Here is a tiny trained network, its code and every weight. The questions are about switching its units off for an input and a class, where a switched-off unit gives its printed mean instead of its output.

import numpy as np


def w(rows, s, z=0):
    codes = np.array(rows[::2]) - 128.0
    scale = np.full(codes.shape[1], s)
    scale[-1] = z or s
    return codes * scale


def f(y):
    return np.maximum(y, 0)


def log_softmax(a):
    a = a - a.max(-1, keepdims=True)
    return a - np.log(np.exp(a).sum(-1, keepdims=True))


def net(x, mask):
    res = np.array(x, float).reshape(1, 8) / 4 @ E
    y = f(res @ A[0][:, :-1].T + A[0][:, -1])
    res = res + np.where(mask, y, B[0][:, -1]) @ B[0][:, :-1]
    return log_softmax(res[-1] @ U[:, :-1].T + U[:, -1])


A, B = {}, {}
E = w([
[125,126,133,125,131,139,126],'x0',
[128,67,142,151,155,97,55],'x1',
[131,130,124,130,126,119,131],'x2',
[131,130,120,132,125,114,132],'x3',
[113,125,69,158,57,168,76],'x4',
[198,133,45,91,171,140,111],'x5',
[118,5,88,138,108,156,241],'x6',
[70,122,106,47,110,99,116],'x7',
],0.017)
A[0] = w([
[123,208,110,112,85,165,220,94],'N0',
[152,108,186,92,229,84,202,93],'N1',
[201,106,51,70,164,143,113,83],'N2',
[60,110,185,162,68,97,145,87],'N3',
[52,83,87,9,127,98,124,58],'N4',
[107,24,87,143,126,143,194,3],'N5',
[115,108,73,169,76,176,115,51],'N6',
[190,118,134,226,172,182,159,70],'N7',
[136,21,137,151,146,70,63,49],'N8',
],0.013,0.0052)
B[0] = w([
[200,57,125,29,191,161,114,203],'N0',
[68,132,23,123,45,179,88,236],'N1',
[12,155,182,184,190,155,227,217],'N2',
[82,127,144,213,198,161,181,207],'N3',
[200,125,194,170,34,65,163,210],'N4',
[105,236,157,86,193,75,49,254],'N5',
[93,122,45,127,58,179,106,191],'N6',
[193,143,182,160,47,66,171,216],'N7',
[187,17,119,61,166,160,108,200],'N8',
],0.011,0.021)
U = w([
[122,245,140,106,191,91,7,254],'0',
[56,110,135,185,185,175,208,60],'1',
[194,130,157,150,38,82,158,90],'2',
[71,121,15,126,54,184,80,109],'3',
[188,51,111,58,189,171,124,106],'4',
],0.014,0.0065)

Each question gives the input, the list of numbers given to net, and the class t.
The units are the neurons (one row each of A and B). Each row of codes is followed by its name. A weight is (code - 128) times the scale printed after its matrix; where a second scale follows, it is the last column's (A, B and U).
mask holds one flag per neuron, in row order. A switched-off neuron (its flag False) gives its mean, the last column of its row in B, instead of its output. The means were averaged over made-up inputs and are rounded, as every weight is.
A unit's drop is (log p(t) with every unit on - log p(t) with that unit switched off) / (log p(t) with every unit on - log p(t) with every unit switched off).
The circuit of an input: a set's keep is (log p(t) with only the set's units on - log p(t) with every unit switched off) / (log p(t) with every unit on - log p(t) with every unit switched off). Starting from all 9 units, units are removed one at a time, each time the one whose removal leaves the highest keep (on an exact tie, the one counted first), for as long as the keep stays at least 0.8.
units of the circuit, in order: the units of the circuit, biggest drop first
unit that matters most: the unit with the biggest drop
top k neurons: the k neurons with the biggest drops, biggest first
drop when u is switched off: that unit's drop, to one decimal
input [5,-3,6,2,6,-4,-5,-7], class 2: units of the circuit, in order : [N5]
input [-7,-2,-6,-4,-8,-5,-6,-5], class 3: units of the circuit, in order : [N1; N5]
input [5,-7,4,4,-1,-6,7,4], class 0: top 2 neurons : [N5; N8]
input [2,8,-2,0,8,-5,-6,8], class 2: units of the circuit, in order : [N4; N5]
input [-8,2,8,2,5,-6,4,-7], class 2: top 2 neurons : [N7; N2]
input [-3,8,6,-7,3,-8,2,8], class 1: top 2 neurons : [N3; N7]
input [3,-4,6,-3,2,5,3,-2], class 1: top 2 neurons : [N2; N8]
input [5,-7,8,-1,5,0,4,-6], class 4: top 2 neurons : [N0; N4]
input [4,-3,-8,4,3,6,-5,6], class 1: units of the circuit, in order : [N5; N2]
input [-1,-5,8,1,-5,-7,-6,1], class 1: top 2 neurons : [N5; N3]
input [3,-8,6,-2,3,0,0,-7], class 4: top 2 neurons : [N0; N4]
input [-8,-8,-1,7,-7,-1,2,3], class 4: top 2 neurons : [N0; N6]
input [-7,5,7,5,5,4,2,-8], class 2: top 2 neurons : [N7; N1]
input [-5,-2,-7,-3,-8,6,-3,-3], class 3: unit that matters most : N1
input [-3,-6,-1,3,8,-5,-5,-1], class 3: top 4 neurons : [N5; N2; N6; N8]
input [2,3,-6,6,7,3,-5,-7], class 2: units of the circuit, in order : [N5; N7]
input [-4,-7,-5,-1,1,-6,-4,-2], class 4: drop when N5 is switched off : 0.5
input [-6,2,2,-3,8,-8,1,4], class 1: drop when N1 is switched off : 0.9
input [-7,-4,7,5,-1,7,5,3], class 1: drop when N1 is switched off : 0.0
input [-1,-7,8,4,3,4,-3,-1], class 4: units of the circuit, in order : [N0]
